Each row has a name. Each piece below is followed by the name of the row it came from, unless a question asks for something else. Each question is about the rows just above it.

[-17.9  92.8   0.4 -13.4   0.0  18.5   7.6 -14.6   5.8 -57.7] = Nupo
[-22.4   7.7   1.3 -11.0 -19.4   7.6   1.9  14.4  -6.3 -19.3] = vob
[ 15.6  38.1 -11.1 -22.2 -13.4 -14.6   5.8   7.6   0.0 -10.7] = Zama
[ 18.4  75.8 -24.3  -3.5  29.5 -31.7  -4.6 -58.6  20.8 -26.0] = reta
Shared by vob and Nupo:	[7.6]
Which row holds this, read backwards? [  5.8 -14.6   7.6  18.5   0.0 -13.4]	Nupo
The one value in Nupo and vob:	[7.6]
which: [-17.9  92.8   0.4]	Nupo

[15.2  6.3 53.0  6.6  7.3  1.2 13.1  6.6  0.2  5.5 40.6  5.1  5.2 10.1]  ven
[ 7.6 13.2  8.8 11.8 11.1 60.0 16.3  5.9  2.5 53.0  7.1  3.5 17.8  7.5]  kosup
[17.6  7.7  8.5  6.9  2.6  0.6 53.1  4.2  0.2  3.1 94.3  0.9  0.9  0.6]  dol
[ 3.5 11.1  6.6 16.3  8.8  7.1 11.8  7.5 13.2  7.6 60.0 17.8  2.5  5.9]  gimiz
Which row holds [ 6.6 53.0] read backwards?	ven
Put [ 2.5  3.5  5.9  7.1  7.5  7.6  8.8 11.1 11.8 13.2 16.3 17.8 53.0 60.0] back in order: which row is it?	kosup
which: [ 3.5 11.1  6.6 16.3  8.8]	gimiz
Shared by ven and kosup:	[53.0]
Shared by gimiz and ven:	[6.6]

[ 45.5 -14.4 -43.6  -6.9  -9.5 -32.8   8.8  20.4 -24.6   1.3 -17.4] : getir
[ 45.5  -6.9 -43.5   8.8 -17.4  58.5  -9.5  30.3  -2.8 -34.7   3.9] : supab
[ 45.5 -43.5 -43.4   8.8 -17.4  58.5  -9.5  20.4 -14.4 -32.8   1.3] : von
[-43.6   3.9  58.5  -2.8  45.5  -6.9   8.8  -9.5 -34.7 -43.5 -17.4] : Gefub
Which row holds these entries in another order? [  3.9 -34.7  -2.8  30.3  -9.5  58.5 -17.4   8.8 -43.5  -6.9  45.5]	supab
which: [  8.8 -17.4  58.5  -9.5  30.3  -2.8 -34.7   3.9]	supab
[ 20.4 -24.6   1.3 -17.4  45.5 -14.4 -43.6  -6.9  -9.5 -32.8   8.8] is which row reordered?	getir
Which row holds [ 45.5  -6.9 -43.5   8.8 -17.4  58.5  -9.5  30.3  -2.8 -34.7   3.9]?	supab
Which row holds [  1.3 -32.8 -14.4  20.4  -9.5  58.5 -17.4   8.8 -43.4 -43.5] read backwards?	von
The row with [-43.6   3.9  58.5  -2.8  45.5  -6.9   8.8  -9.5 -34.7 -43.5 -17.4] is	Gefub

